Here is a tiny trained network, its code and every weight. The questions are about switching its units off for an input and a class, where a switched-off unit gives its printed mean instead of its output.

import numpy as np


def w(rows, s, z=0):
    codes = np.array(rows[::2]) - 128.0
    scale = np.full(codes.shape[1], s)
    scale[-1] = z or s
    return codes * scale


def norm(h):
    return h / np.sqrt((h * h).mean(-1, keepdims=True) + 1e-5)


def f(y):
    return y / 2 * (1 + np.tanh(0.7978845608 * (y + 0.044715 * y**3)))


def log_softmax(a):
    a = a - a.max(-1, keepdims=True)
    return a - np.log(np.exp(a).sum(-1, keepdims=True))


def net(x, mask):
    res = np.array(x, float).reshape(1, 4) / 4 @ E
    u = 0
    for l in range(3):
        y = f(norm(res) @ A[l][:, :-1].T + A[l][:, -1])
        res = res + np.where(mask[u : u + 3], y, B[l][:, -1]) @ B[l][:, :-1]
        u += 3
    return log_softmax(norm(res)[-1] @ U[:, :-1].T + U[:, -1])


A, B = {}, {}
E = w([
[90,144,144,147,31],'x0',
[86,142,115,168,158],'x1',
[131,56,92,58,108],'x2',
[116,161,56,245,179],'x3',
],0.011)
A[0] = w([
[149,91,120,67,87,2],'L0N0',
[122,75,49,26,237,105],'L0N1',
[89,178,186,205,2,162],'L0N2',
],0.0066,0.0069)
B[0] = w([
[99,103,249,103,155,118],'L0N0',
[224,98,110,139,66,215],'L0N1',
[179,125,64,153,114,253],'L0N2',
],0.017,0.0045)
A[1] = w([
[2,37,137,81,113,2],'L1N0',
[226,195,210,90,210,154],'L1N1',
[81,17,82,116,181,89],'L1N2',
],0.0095,0.0064)
B[1] = w([
[151,41,182,3,112,127],'L1N0',
[100,144,41,249,89,251],'L1N1',
[254,113,134,205,178,140],'L1N2',
],0.0076,0.0029)
A[2] = w([
[185,201,214,138,119,255],'L2N0',
[72,132,117,84,3,166],'L2N1',
[148,108,106,85,133,132],'L2N2',
],0.013,0.0057)
B[2] = w([
[147,119,58,176,151,188],'L2N0',
[189,140,251,8,196,254],'L2N1',
[208,143,219,121,180,172],'L2N2',
],0.014,0.0061)
U = w([
[79,194,29,202,153,239],'0',
[43,69,150,118,83,2],'1',
[161,138,216,26,172,194],'2',
[79,65,171,136,62,2],'3',
[233,94,103,132,116,232],'4',
[103,87,159,114,8,2],'5',
],0.017,0.0093)

Each question gives the input, the list of numbers given to net, and the class t.
The units are the neurons (one row each of A and B). Each row of codes is followed by its name. A weight is (code - 128) times the scale printed after its matrix; where a second scale follows, it is the last column's (A, B and U).
mask holds one flag per neuron, layer by layer. A switched-off neuron (its flag False) gives its mean, the last column of its row in B, instead of its output. The means were averaged over made-up inputs and are rounded, as every weight is.
A unit's drop is (log p(t) with every unit on - log p(t) with that unit switched off) / (log p(t) with every unit on - log p(t) with every unit switched off).
The circuit of an input: a set's keep is (log p(t) with only the set's units on - log p(t) with every unit switched off) / (log p(t) with every unit on - log p(t) with every unit switched off). Starting from all 9 units, units are removed one at a time, each time the one whose removal leaves the highest keep (on an exact tie, the one counted first), for as long as the keep stays at least 0.8.
units of the circuit, in order: the units of the circuit, biggest drop first
most important unit: the unit with the biggest drop
top k neurons: the k neurons with the biggest drops, biggest first
top k neurons in layer l: the k neurons of layer l with the biggest drops, biggest first
drop when u is switched off: that unit's drop, to one decimal
input [1,8,6,2], class 0: top 3 neurons => (L2N1 L1N2 L0N0)
input [-1,-7,0,6], class 0: units of the circuit, in order => (L2N1)
input [0,-3,-7,-6], class 4: top 2 neurons => (L2N1 L2N0)
input [0,6,2,1], class 0: top 2 neurons => (L2N1 L2N2)
input [0,2,1,-1], class 2: top 3 neurons => (L0N2 L2N1 L1N2)
input [-6,-4,1,-5], class 4: top 4 neurons => (L2N1 L0N1 L1N1 L2N0)
input [0,3,4,4], class 0: top 3 neurons => (L2N1 L2N2 L1N0)
input [-7,7,7,-6], class 4: top 3 neurons => (L0N1 L2N1 L1N2)
input [3,4,-4,0], class 0: top 2 neurons => (L2N1 L0N1)
input [-7,-8,-6,-8], class 4: top 2 neurons => (L2N0 L1N2)
input [0,0,-5,-5], class 4: top 2 neurons => (L0N0 L2N1)
input [-7,0,4,-7], class 4: top 2 neurons => (L0N1 L2N1)
input [-5,4,-1,2], class 0: top 2 neurons in layer 2 => (L2N1 L2N2)
input [-8,-4,-3,-3], class 4: most important unit => L0N1
input [1,2,-5,-4], class 0: top 2 neurons in layer 2 => (L2N1 L2N0)
input [3,-7,2,3], class 2: drop when L2N1 is switched off => 0.2
input [-3,6,-1,0], class 0: drop when L2N1 is switched off => 0.4
input [5,1,8,1], class 2: drop when L1N1 is switched off => 0.0
input [0,-8,8,-1], class 2: drop when L0N2 is switched off => 0.1
input [8,-5,7,0], class 2: most important unit => L2N1
